Each row has a name. Each piece below is followed by the name of the row it came from, unless a question asks for something else. Each question is about the rows just above it. Places in a row count from 0.

[ 96 152 108 109 124] : (111)
[214 106 127  97 141] : (91)
[213 126  74 107 136] : (97)
[101 130 174 119 119] : (136)
[120 136 135  98 151] : (47)
Row and place of [96] in the named rows: | (111), 0
[214] is at row and place | (91), 0
Row and place of [174] in the named rows: | (136), 2
Row and place of [107] in the named rows: | (97), 3
[135] is at row and place | (47), 2
Row and place of [127] in the named rows: | (91), 2

[72 82 45 44] -> (47)
[183  25 162 162] -> (111)
[ 83  36 122 163] -> (202)
[132 133  24  24] -> (97)
[132  62  24  70] -> (82)
Row and place of [82] in the named rows: | (47), 1
[25] is at row and place | (111), 1
[44] is at row and place | (47), 3
Where in the named rows is [72]? | (47), 0

[162 152  73  91  38  38]  (38)
[ 39  68 209 188  19  56]  (16)
[135  88  51 157  99  91]  (82)
[200 211  77 105  39 209]  (97)
[ 70  53 209 210  73  99]  (195)
[146  71 144  46 177 161]  (202)
[ 28  70 232 194  32  78]  (91)
Row and place of [88] in the named rows: | (82), 1
Where in the named rows is [200]? | (97), 0
Row and place of [135] in the named rows: | (82), 0
[71] is at row and place | (202), 1

[115 233 108  76 163 191]  (202)
[102 130 130  93  97 214]  (82)
[157  87  92  79 162 127]  (195)
[157  41  94 112 149  78]  (111)
[154 158 148 184 158  51]  (136)
[143 131 116 105  97  38]  (16)
[ 91 131 142 149  72 166]  (217)
[106 112  87 106 163 198]  (97)
[ 89 186  76  72 102  84]  (91)
[103 139 160  95  74  93]  (47)
[153  80 147 121 115 115]  (165)
[152  39  98  48  91 100]  (38)
[92] is at row and place | (195), 2
[198] is at row and place | (97), 5
Where in the named rows is [38]? | (16), 5
[116] is at row and place | (16), 2

[141 131 126 118 140 158 104  99 115 102 132 129 152 147 109 132 111 155
 123 113  98 113 162  84 132 105 156 100] = (16)
[141 131 126 118 140 158 104  99 115 102 132 129 152 147 109 132 160 155
 123 113  98 113 162  99 132 105 156 100] = (202)
[188  77  67 132 143 133 119  63  63  66 185  85 137 167 103  58 166 107
  58  79  74 130  98 145 128  73  99 110] = (47)
[115 120 118 135 117  88 143 147 128 147 124 126  91 108 136 107 129 109
 138 138 135 148 107 121  93 141  97 142] = (82)
[141 131 126 118 140 158 104  99 115 102 132 129 152 147 109 132  62 144
 107 118 102 119 142 118 151 105 150 105] = (165)
[126  96 127 115 119 135 126  96 123 103 118  90 135 115 137 142 135 106
 109 118 126 121 104 142 142 111 119 115] = (111)
[131 102 123 130 119 123 143 120 127 119 130  98 130 118 144 132 155 103
 123 115 144 142 106 158 133 127 112 134] = (38)
[ 63 141 136 160 114  55 161 205 163 198  74 151  50  51 162 133 116  90
 179 168 172 142  96  97  52 203  89 147] = (217)
Row and place of [62] in the named rows: | (165), 16
[110] is at row and place | (47), 27
Where do [ 63 141 136 160 114  55 161 205 163 198  74 151  50  51 162 133 116  90
 179 168 172 142  96  97  52 203  89 147] appear? | (217)
Row and place of [112] in the named rows: | (38), 26
[141 131 126 118 140 158 104  99 115 102 132 129 152 147 109 132 160 155
 123 113  98 113 162  99 132 105 156 100] is in which row? | (202)
Row and place of [51] in the named rows: | (217), 13

[ 64 122  71 115 122 124 179] : (97)
[107 145  78 162 112 142 182] : (91)
[ 89 183  65 139 143 129  65] : (165)
[170  96 191 122 143 139 179] : (111)
[107 136  67 183 112  88  92] : (82)
[145  88 205  94 125  61  47] : (136)
[164 110 111  87  92 146 105] : (202)
[ 88 115 143 137 162 116 151] : (195)
[ 64 122  71 180 125 109 128] : (16)
[107 145  78 162 112 101 102] : (47)
[205 202  97  74  53 198  75] : (38)
[167  86 186 115 138 144 169] : (217)
[164] is at row and place | (202), 0
Where in the named rows is [74]? | (38), 3
Row and place of [75] in the named rows: | (38), 6
Where do [167  86 186 115 138 144 169] appear? | (217)

[134 126 131 105 108 126 113 103 122 121 106] -> (217)
[ 91 123 100 116 116  87 123 100 109  99 142] -> (195)
[126 142 108 157 140 117 132 149 122 114 130] -> (202)
[129 151 142 153 134 138 135 153 128 136 143] -> (97)
[105  94  96 104 125  83 125 122 119  98 128] -> (47)
[119 125 121 177 151 121 153 163 117 101 150] -> (136)
[129 151 142 153 134 138 144 192 138 121 169] -> (38)
[109 114 111 158 143  86 137 153 114 103 143] -> (82)
[163 144 151 138 135 149 135 134 130 141 142] -> (16)
[117 118 141 149 136 141 132 121 141 122 135] -> (91)
q: [119 125 121 177 151 121 153 163 117 101 150] | (136)
[150] is at row and place | (136), 10
[131] is at row and place | (217), 2
q: [129 151 142 153 134 138 135 153 128 136 143] | (97)

[201 165  93 165 154  64 106  69 133 103 173  78] -> (217)
[154 155  43 102 124  75 106  65  92 114  89  98] -> (136)
[133 111  25  69 145  70 173 143 170 154 106 107] -> (165)
[ 91 164  90 125 168  88 158  97 157 104 149 144] -> (97)
[154 155  43 102 124  75 106  63 145 130 208 177] -> (202)
[159 167  96  39 104 100  67  95  99 134 201  93] -> (91)
[ 92 186  36  67 154  79 145 111 152 131 194 106] -> (82)
[64] is at row and place | (217), 5
[194] is at row and place | (82), 10
Where in the named rows is [96]? | (91), 2
Row and place of [143] in the named rows: | (165), 7
Where in the named rows is [164]? | (97), 1

[129 161  60 161 143 124 166 117 134 133 152 179 103 119 109 120 180 108
 160 103 141 164 100 162  92  86 142 169  42 141 173  99 169 158 126] -> (47)
[129 161  60 161 143 124 166 117 134 133 152 179 103 119 109 142 180 108
 160 101 141 164 100 162  92  86 142 169  42 141 173  99 168 158 126] -> (91)
[124 128 208 123 118 144  84  85  92  94 103 111 147  72  79 170 111 104
 110 153 147 146  77 130 102 167 151 105 123  80  87  73  96  94 136] -> (136)
[170] is at row and place | (136), 15
Row and place of [130] in the named rows: | (136), 23

[ 85 119  68  96  57 158 162 192 184 114] : (195)
[156 113 225 134 181 201  79  51  58 145] : (97)
[144 112 229 125 150 213  94  78  75 142] : (217)
[156 113 225 134 181 201  79 193 184 114] : (165)
[ 86 120  67  96  56 156  99 193 184 114] : (202)
[160 110 230 137 210 180  70  34  56 100] : (136)
Row and place of [230] in the named rows: | (136), 2
Where in the named rows is [99]? | (202), 6

[112 117  93 143 206 118 103 173 110 105]  (91)
[168 122 102 127  92 122 136 137  65 137]  (136)
[107 150 155 118  38 129 153  94 125 151]  (16)
[107 116 137 127 210 132 120 123 191 116]  (82)
[158 133 111 123  55 122 146 126  66 142]  (195)
Row and place of [55] in the named rows: | (195), 4
Row and place of [117] in the named rows: | (91), 1
Row and place of [111] in the named rows: | (195), 2

[ 82 124  20  46 124]  (91)
[112 217  79 143 183]  (217)
[ 60 125 189  21 142]  (16)
[21] is at row and place | (16), 3
Where in the named rows is [183]? | (217), 4
Row and place of [60] in the named rows: | (16), 0

[171 189 102 124 122 130 171  78 123] -> (38)
[199 100  20  79 101  60 109 141 153] -> (82)
[133 127 139  82 127 126 113 155 128] -> (136)
[138 188 160  96  82 184 166 123 171] -> (47)
[176 123  55 190 154  95 131 113 107] -> (111)
[108 132 129  91 124 143 133 112  82] -> (165)
Where in the named rows is [139]? | (136), 2
Row and place of [130] in the named rows: | (38), 5
[129] is at row and place | (165), 2
[112] is at row and place | (165), 7
[55] is at row and place | (111), 2
[78] is at row and place | (38), 7
[154] is at row and place | (111), 4

[102 146 141 134 139 144 158 101 156 168 140 123 134 124  70 134 145 106
 133 145 158 151 101 155 138 148 132 145 198 121 151  85 135 156 151 120
 104 146  93 138 101 128 138 115 119 114  92 157 146 192 154 147] = (202)
[102 146 141 175 139 144 158 101 156 168 140 123 149 124  70 134 145 106
 133 145 158 151 101 155 138 148 132 145 198 121 133  85 135 156 151 120
 104 146  93 138 101 128 138 115 119 114  92 112  97 113 117 117] = (38)
[178 147 138  80 180  62 134 110 129 201 117 162 128 120 154 180  88  97
 140 100 135  59 170  68 134 184 102 134  85 104  80 107  83 114 188 198
 170 195 146 166  59  85 152 154 127  73 205 105 102 111 119 111] = (82)
q: [102 146 141 175 139 144 158 101 156 168 140 123 149 124  70 134 145 106
 133 145 158 151 101 155 138 148 132 145 198 121 133  85 135 156 151 120
 104 146  93 138 101 128 138 115 119 114  92 112  97 113 117 117] | (38)
q: [178 147 138  80 180  62 134 110 129 201 117 162 128 120 154 180  88  97
 140 100 135  59 170  68 134 184 102 134  85 104  80 107  83 114 188 198
 170 195 146 166  59  85 152 154 127  73 205 105 102 111 119 111] | (82)
Where in the named rows is [107]? | (82), 31
[102 146 141 134 139 144 158 101 156 168 140 123 134 124  70 134 145 106
 133 145 158 151 101 155 138 148 132 145 198 121 151  85 135 156 151 120
 104 146  93 138 101 128 138 115 119 114  92 157 146 192 154 147] is in which row? | (202)
[162] is at row and place | (82), 11

[114 170 206 190 194 171  82 181] = (82)
[104 155 157 125 129 231  75 173] = (16)
[134 138 121  30 150 143  78  38] = (217)
Row and place of [190] in the named rows: | (82), 3
[170] is at row and place | (82), 1

[115 206 144 158 121  42 112 163 145] = (217)
[156 151 123 153 144 146 115 169 152] = (97)
[103 162 113 149 103 116 118 100 128] = (165)
[115 116 144 158 121  42 112 104 109] = (38)
[134 152 155 159 112 110 143 134 135] = (111)
Row and place of [135] in the named rows: | (111), 8
Where in the named rows is [162]? | (165), 1
[206] is at row and place | (217), 1
[118] is at row and place | (165), 6
Row and place of [151] in the named rows: | (97), 1
Row and place of [145] in the named rows: | (217), 8

[117  83 189 184  68  84] : (82)
[188  86  64 105 152 119] : (202)
[137 119  54 154 101 119] : (217)
[ 19 186 195 162  93 162] : (136)
Where in the named rows is [188]? | (202), 0
[84] is at row and place | (82), 5

[ 81 195  51 142 219  82] : (82)
[166 101 178 139 195  82] : (97)
[144 173  80 165 200 101] : (16)
Row and place of [165] in the named rows: | (16), 3
[142] is at row and place | (82), 3
[144] is at row and place | (16), 0
Where in the named rows is [173]? | (16), 1
[81] is at row and place | (82), 0

[116  55 158  51  51 167  78]  (136)
[ 89  98 168  88  95 105 137]  (82)
[112  96  69 150 150  90 138]  (91)
[101 112  62 131 131 108 142]  (16)
[111 106  63 156 156  87 138]  (97)
[117  54 164  48  48 166 166]  (217)
Where in the named rows is [96]? | (91), 1
[167] is at row and place | (136), 5
[158] is at row and place | (136), 2
Row and place of [87] in the named rows: | (97), 5
Where in the named rows is [117]? | (217), 0
Where in the named rows is [63]? | (97), 2
Where in the named rows is [90]? | (91), 5

